Below is a small trained network, with its code and all its weights. Each question gives an input and a class and asks what happens when units are switched off, that is, made to give their printed mean instead of their output.

import numpy as np


def w(rows, s, z=0):
    codes = np.array(rows[::2]) - 128.0
    scale = np.full(codes.shape[1], s)
    scale[-1] = z or s
    return codes * scale


def f(y):
    return np.maximum(y, 0)


def log_softmax(a):
    a = a - a.max(-1, keepdims=True)
    return a - np.log(np.exp(a).sum(-1, keepdims=True))


def net(x, mask):
    res = np.array(x, float).reshape(1, 5) / 4 @ E
    y = f(res @ A[0][:, :-1].T + A[0][:, -1])
    res = res + np.where(mask, y, B[0][:, -1]) @ B[0][:, :-1]
    return log_softmax(res[-1] @ U[:, :-1].T + U[:, -1])


A, B = {}, {}
E = w([
[104,69,187,67,158],'x0',
[221,77,87,69,143],'x1',
[156,187,135,81,205],'x2',
[100,140,141,102,155],'x3',
[254,105,105,131,200],'x4',
],0.011)
A[0] = w([
[149,83,32,254,71,133],'N1',
[209,166,102,167,158,169],'N2',
[85,126,93,167,114,18],'N3',
[102,92,242,142,152,251],'N4',
[151,113,107,34,17,96],'N5',
[187,10,101,225,133,189],'N6',
],0.0098,0.0023)
B[0] = w([
[141,167,163,117,6,254],'N1',
[139,218,66,129,140,241],'N2',
[174,190,167,246,131,173],'N3',
[120,186,174,133,214,221],'N4',
[136,93,200,151,124,190],'N5',
[133,178,161,56,86,242],'N6',
],0.011,0.0082)
U = w([
[154,119,170,114,238,120],'0',
[149,3,167,67,138,177],'1',
[157,115,127,91,32,9],'2',
[233,173,52,124,156,199],'3',
[71,163,89,222,86,201],'4',
[72,153,162,154,141,163],'5',
[124,35,51,179,167,2],'6',
[68,116,141,137,184,19],'7',
],0.011,0.0049)

Each question gives the input, the list of numbers given to net, and the class t.
The units are the neurons (one row each of A and B). Each row of codes is followed by its name. A weight is (code - 128) times the scale printed after its matrix; where a second scale follows, it is the last column's (A, B and U).
mask holds one flag per neuron, in row order. A switched-off neuron (its flag False) gives its mean, the last column of its row in B, instead of its output. The means were averaged over made-up inputs and are rounded, as every weight is.
A unit's drop is (log p(t) with every unit on - log p(t) with that unit switched off) / (log p(t) with every unit on - log p(t) with every unit switched off).
The circuit of an input: a set's keep is (log p(t) with only the set's units on - log p(t) with every unit switched off) / (log p(t) with every unit on - log p(t) with every unit switched off). Starting from all 6 units, units are removed one at a time, each time the one whose removal leaves the highest keep (on an exact tie, the one counted first), for as long as the keep stays at least 0.8.
units of the circuit, in order: the units of the circuit, biggest drop first
top k neurons: the k neurons with the biggest drops, biggest first
drop when u is switched off: that unit's drop, to one decimal
input [2,6,-8,8,-1], class 1: units of the circuit, in order : (N2 N5)
input [-5,2,-5,5,6], class 2: top 4 neurons : (N1 N6 N4 N3)
input [8,-6,-2,2,4], class 0: top neuron : (N4)
input [5,-3,-6,6,-4], class 7: top 2 neurons : (N1 N4)
input [0,-4,-2,-6,3], class 2: units of the circuit, in order : (N1 N6)
input [3,3,0,7,-8], class 7: units of the circuit, in order : (N1 N6)
input [8,-3,0,4,-3], class 0: units of the circuit, in order : (N4 N1)
input [-7,-1,-3,-6,-1], class 2: top 2 neurons : (N1 N6)
input [3,-4,-1,2,0], class 0: units of the circuit, in order : (N1 N4)
input [3,5,-2,-3,3], class 2: top 2 neurons : (N6 N4)
input [-1,4,-4,-4,4], class 2: top 2 neurons : (N1 N6)
input [6,1,-4,5,1], class 0: top 2 neurons : (N4 N1)
input [4,3,-2,2,-1], class 1: top 3 neurons : (N2 N3 N5)
input [8,-2,-8,5,4], class 0: units of the circuit, in order : (N4)
input [1,-6,8,7,0], class 0: units of the circuit, in order : (N1 N4)
input [-7,6,-6,-6,-4], class 2: drop when N1 is switched off : 0.1
input [5,8,0,4,3], class 1: drop when N5 is switched off : 0.3
input [6,-1,-3,5,-2], class 0: drop when N1 is switched off : 0.3
